Below are the code and all the weights of a small trained network. Each question names an input and a class and asks about switching units off, where a switched-off unit gives its printed mean instead of its output.

import numpy as np


def w(rows, s, z=0):
    codes = np.array(rows[::2]) - 128.0
    scale = np.full(codes.shape[1], s)
    scale[-1] = z or s
    return codes * scale


def f(y):
    return np.maximum(y, 0)


def log_softmax(a):
    a = a - a.max(-1, keepdims=True)
    return a - np.log(np.exp(a).sum(-1, keepdims=True))


def net(x, mask):
    res = np.array(x, float).reshape(1, 4) / 4 @ E
    y = f(res @ A[0][:, :-1].T + A[0][:, -1])
    res = res + np.where(mask, y, B[0][:, -1]) @ B[0][:, :-1]
    return log_softmax(res[-1] @ U[:, :-1].T + U[:, -1])


A, B = {}, {}
E = w([
[230,223,148],'x0',
[37,254,74],'x1',
[175,102,1],'x2',
[129,128,127],'x3',
],0.0085)
A[0] = w([
[160,116,38,102],'N0',
[117,142,125,117],'N1',
[141,151,123,109],'N2',
[92,150,209,117],'N3',
[81,201,102,73],'N4',
[152,97,132,96],'N5',
[148,96,133,103],'N6',
[78,111,116,99],'N7',
[134,110,70,140],'N8',
[174,83,164,78],'N9',
[143,121,85,105],'N10',
[175,117,43,149],'N11',
[243,208,128,52],'N12',
[128,170,172,3],'N13',
[195,183,147,78],'N14',
[117,161,106,79],'N15',
[186,87,161,113],'N16',
[49,60,84,40],'N17',
[178,156,118,86],'N18',
[114,161,127,100],'N19',
[97,135,250,150],'N20',
[144,102,61,90],'N21',
[182,75,164,107],'N22',
[111,166,115,63],'N23',
[108,63,131,96],'N24',
[166,100,66,172],'N25',
[83,175,145,108],'N26',
[134,122,181,116],'N27',
[113,163,89,129],'N28',
[149,97,143,76],'N29',
[57,94,110,104],'N30',
[85,174,119,112],'N31',
[89,129,197,125],'N32',
[109,138,110,113],'N33',
[79,170,97,114],'N34',
[139,130,109,90],'N35',
[143,109,159,92],'N36',
],0.02,0.0049)
B[0] = w([
[85,195,93,210],'N0',
[133,117,118,144],'N1',
[127,117,144,150],'N2',
[79,193,108,211],'N3',
[176,67,76,207],'N4',
[145,98,105,162],'N5',
[142,95,106,161],'N6',
[126,112,180,169],'N7',
[97,163,113,183],'N8',
[164,72,79,194],'N9',
[112,161,113,166],'N10',
[99,202,94,220],'N11',
[110,116,255,248],'N12',
[119,148,148,162],'N13',
[115,127,211,204],'N14',
[134,95,102,160],'N15',
[171,69,82,204],'N16',
[131,126,247,208],'N17',
[123,115,176,176],'N18',
[146,105,116,158],'N19',
[80,224,99,247],'N20',
[104,172,114,187],'N21',
[176,69,72,209],'N22',
[147,96,108,160],'N23',
[136,88,196,182],'N24',
[101,178,89,207],'N25',
[140,103,92,187],'N26',
[107,138,98,174],'N27',
[151,105,83,180],'N28',
[149,95,106,161],'N29',
[114,104,209,193],'N30',
[154,89,88,187],'N31',
[98,198,123,199],'N32',
[147,116,118,151],'N33',
[166,79,86,195],'N34',
[116,135,123,142],'N35',
[127,107,100,160],'N36',
],0.038,0.014)
U = w([
[114,254,61,108],'0',
[229,86,57,250],'1',
[162,131,253,19],'2',
],0.0078,0.0021)

Each question gives the input, the list of numbers given to net, and the class t.
The units are the neurons (one row each of A and B). Each row of codes is followed by its name. A weight is (code - 128) times the scale printed after its matrix; where a second scale follows, it is the last column's (A, B and U).
mask holds one flag per neuron, in row order. A switched-off neuron (its flag False) gives its mean, the last column of its row in B, instead of its output. The means were averaged over made-up inputs and are rounded, as every weight is.
A unit's drop is (log p(t) with every unit on - log p(t) with that unit switched off) / (log p(t) with every unit on - log p(t) with every unit switched off).
unit that matters most: the unit with the biggest drop
top k neurons: the k neurons with the biggest drops, biggest first
drop when u is switched off: that unit's drop, to one decimal
input [8,6,4,-6], class 2: top 2 neurons => N12; N14
input [3,5,4,-5], class 1: top 2 neurons => N20; N4
input [4,8,-6,3], class 1: unit that matters most => N4
input [5,-4,1,3], class 2: top 2 neurons => N12; N14
input [8,1,7,-5], class 2: top 3 neurons => N12; N14; N20
input [6,-4,5,5], class 2: top 2 neurons => N12; N20
input [0,6,-5,-6], class 1: top 2 neurons => N4; N34
input [6,5,-4,1], class 2: top 3 neurons => N12; N14; N22
input [7,3,4,4], class 2: drop when N12 is switched off => 0.9
input [-8,-5,-5,6], class 2: drop when N22 is switched off => 0.0
input [-7,-8,-4,8], class 1: drop when N22 is switched off => 0.5
